Here is a tiny trained network, its code and every weight. The questions are about switching its units off for an input and a target symbol, where a switched-off unit gives its printed mean instead of its output.

import numpy as np


def w(rows, s, z=0):
    codes = np.array(rows[::2]) - 128.0
    scale = np.full(codes.shape[1], s)
    scale[-1] = z or s
    return codes * scale


def norm(h):
    return h / np.sqrt((h * h).mean(-1, keepdims=True) + 1e-5)


def softmax(a):
    e = np.exp(a - a.max(-1, keepdims=True))
    return e / e.sum(-1, keepdims=True)


def log_softmax(a):
    a = a - a.max(-1, keepdims=True)
    return a - np.log(np.exp(a).sum(-1, keepdims=True))


def net(x, mask):
    ids = ['ΔΘΛΞΣαβγεημπτφψω'.index(c) for c in x.split()]
    T = len(ids)
    res = E[ids] + P[:T]
    u = 0
    for l in range(3):
        r = norm(res)
        for j in range(2):
            rows = slice(2 * j, 2 * j + 2)
            q, k, v = (r @ M[l][rows].T for M in (Q, K, V))
            z = softmax(np.where(np.tri(T) > 0, q @ k.T / 2**0.5, -1e9)) @ v
            o = O[l][rows]
            res = res + np.where(mask[u + j], z, o[:, -1]) @ o[:, :-1]
        u += 2
    return log_softmax(norm(res)[-1] @ U[:, :-1].T + U[:, -1])


Q, K, V, O = {}, {}, {}, {}
E = w([
[90,137,91],'Δ',
[135,123,134],'Θ',
[133,121,146],'Λ',
[127,129,141],'Ξ',
[136,128,135],'Σ',
[128,131,136],'α',
[136,124,135],'β',
[67,113,76],'γ',
[34,111,113],'ε',
[134,127,142],'η',
[135,81,3],'μ',
[218,130,109],'π',
[131,127,133],'τ',
[249,88,102],'φ',
[127,125,144],'ψ',
[136,122,139],'ω',
],0.0062)
P = w([
[139,159,101],'0',
[162,15,179],'1',
[152,3,170],'2',
[136,6,169],'3',
[131,5,157],'4',
[122,4,157],'5',
[120,10,156],'6',
[106,15,155],'7',
[108,10,158],'8',
[104,20,154],'9',
],0.0016)
Q[0] = w([
[241,99,131],'0.h1',
[171,1,171],'0.h1',
[76,214,102],'0.h2',
[59,222,94],'0.h2',
],0.0068)
K[0] = w([
[233,174,48],'0.h1',
[134,248,103],'0.h1',
[138,25,152],'0.h2',
[148,3,152],'0.h2',
],0.0063)
V[0] = w([
[179,128,22],'0.h1',
[51,83,198],'0.h1',
[92,207,76],'0.h2',
[164,3,103],'0.h2',
],0.0025)
O[0] = w([
[110,127,234,84],'0.h1',
[162,64,46,103],'0.h1',
[6,122,171,2],'0.h2',
[236,58,144,158],'0.h2',
],0.0024,0.00078)
Q[1] = w([
[84,54,195],'1.h1',
[205,127,160],'1.h1',
[145,215,33],'1.h2',
[168,69,254],'1.h2',
],0.0063)
K[1] = w([
[71,18,217],'1.h1',
[65,115,101],'1.h1',
[160,1,149],'1.h2',
[124,254,155],'1.h2',
],0.0066)
V[1] = w([
[156,137,12],'1.h1',
[2,8,158],'1.h1',
[150,237,17],'1.h2',
[24,69,11],'1.h2',
],0.0028)
O[1] = w([
[196,106,183,58],'1.h1',
[129,248,87,251],'1.h1',
[145,106,5,155],'1.h2',
[67,4,138,105],'1.h2',
],0.0035,0.002)
Q[2] = w([
[233,210,154],'2.h1',
[210,113,123],'2.h1',
[140,83,198],'2.h2',
[132,8,255],'2.h2',
],0.00088)
K[2] = w([
[125,183,194],'2.h1',
[161,141,147],'2.h1',
[47,57,137],'2.h2',
[45,7,131],'2.h2',
],0.0012)
V[2] = w([
[67,144,249],'2.h1',
[150,130,112],'2.h1',
[125,131,103],'2.h2',
[87,209,175],'2.h2',
],0.0019)
O[2] = w([
[88,1,185,2],'2.h1',
[147,143,116,149],'2.h1',
[132,170,143,148],'2.h2',
[139,81,245,62],'2.h2',
],0.0014,0.00086)
U = w([
[107,51,152,137],'Δ',
[164,153,180,108],'Θ',
[60,174,186,107],'Λ',
[162,138,134,255],'Ξ',
[137,64,214,109],'Σ',
[185,229,43,147],'α',
[147,161,166,115],'β',
[54,156,137,133],'γ',
[29,83,120,114],'ε',
[113,173,150,70],'η',
[161,45,9,114],'μ',
[105,59,155,89],'π',
[147,167,155,101],'τ',
[235,74,118,168],'φ',
[57,173,46,127],'ψ',
[150,106,165,141],'ω',
],0.015,0.0034)

Each question gives the input, a string of symbols that net reads in full, and the target symbol t.
The units are the heads (2 rows each of Q, K, V and O). Each row of codes is followed by its name. A weight is (code - 128) times the scale printed after its matrix; where a second scale follows, it is the last column's (O and U).
mask holds one flag per head, layer by layer. A switched-off head (its flag False) gives its mean, the last column of its rows in O, instead of its output. The means were averaged over made-up inputs and are rounded, as every weight is.
A unit's drop is (log p(t) with every unit on - log p(t) with that unit switched off) / (log p(t) with every unit on - log p(t) with every unit switched off).
The circuit of an input: a set's keep is (log p(t) with only the set's units on - log p(t) with every unit switched off) / (log p(t) with every unit on - log p(t) with every unit switched off). Starting from all 6 units, units are removed one at a time, each time the one whose removal leaves the highest keep (on an exact tie, the one counted first), for as long as the keep stays at least 0.8.
circuit, biggest first: the units of the circuit, biggest drop first
which heads matter: for each layer, one digit per head in row order, 1 if its drop is at least 0.15 and else 0, layers parted by /
drop of u: that unit's drop, to one decimal
input μ Ξ Δ Δ ψ η μ Ξ μ α, target Σ: which heads matter	01 / 01 / 00
input η Λ Ξ Ξ ψ, target α: circuit, biggest first	[1.h2]
input μ η ψ μ η, target Σ: which heads matter	10 / 01 / 00
input τ Δ ψ Ξ η ψ ψ, target Λ: circuit, biggest first	[0.h1; 0.h2]
input Ξ η φ η Ξ ε φ Ξ, target ψ: which heads matter	01 / 10 / 00
input Ξ η Δ Ξ ψ μ ψ Ξ ψ, target ψ: which heads matter	01 / 10 / 00
input Ξ π Σ ψ η, target ψ: circuit, biggest first	[0.h2; 1.h1]
input ψ η Δ β φ ψ π φ Θ ψ, target μ: which heads matter	10 / 01 / 00
input Λ Σ η Λ η Ξ, target φ: which heads matter	11 / 11 / 00
input ψ ψ π ψ Ξ β Ξ, target μ: which heads matter	11 / 01 / 00
input ψ ψ ψ γ β π Ξ Θ ω, target μ: circuit, biggest first	[0.h1; 1.h2; 0.h2]
input Ξ α Δ γ η α α τ η Λ, target ψ: circuit, biggest first	[1.h1; 0.h2]
input η ψ Ξ ψ Ξ ψ ψ η Θ Ξ, target α: which heads matter	00 / 00 / 00
input μ π ψ η η Ξ ψ Ξ, target Σ: which heads matter	01 / 01 / 10
input ψ η η η η η η ψ, target μ: circuit, biggest first	[0.h1]
input Δ Λ ψ π η η π η, target ε: circuit, biggest first	[1.h2; 0.h2]
input η Σ Θ, target α: drop of 0.h1	0.0
input η α ε Σ ω τ, target α: drop of 2.h1	0.0
input μ τ η η τ, target Σ: drop of 1.h2	0.4
input μ ψ α, target Σ: circuit, biggest first	[0.h1]
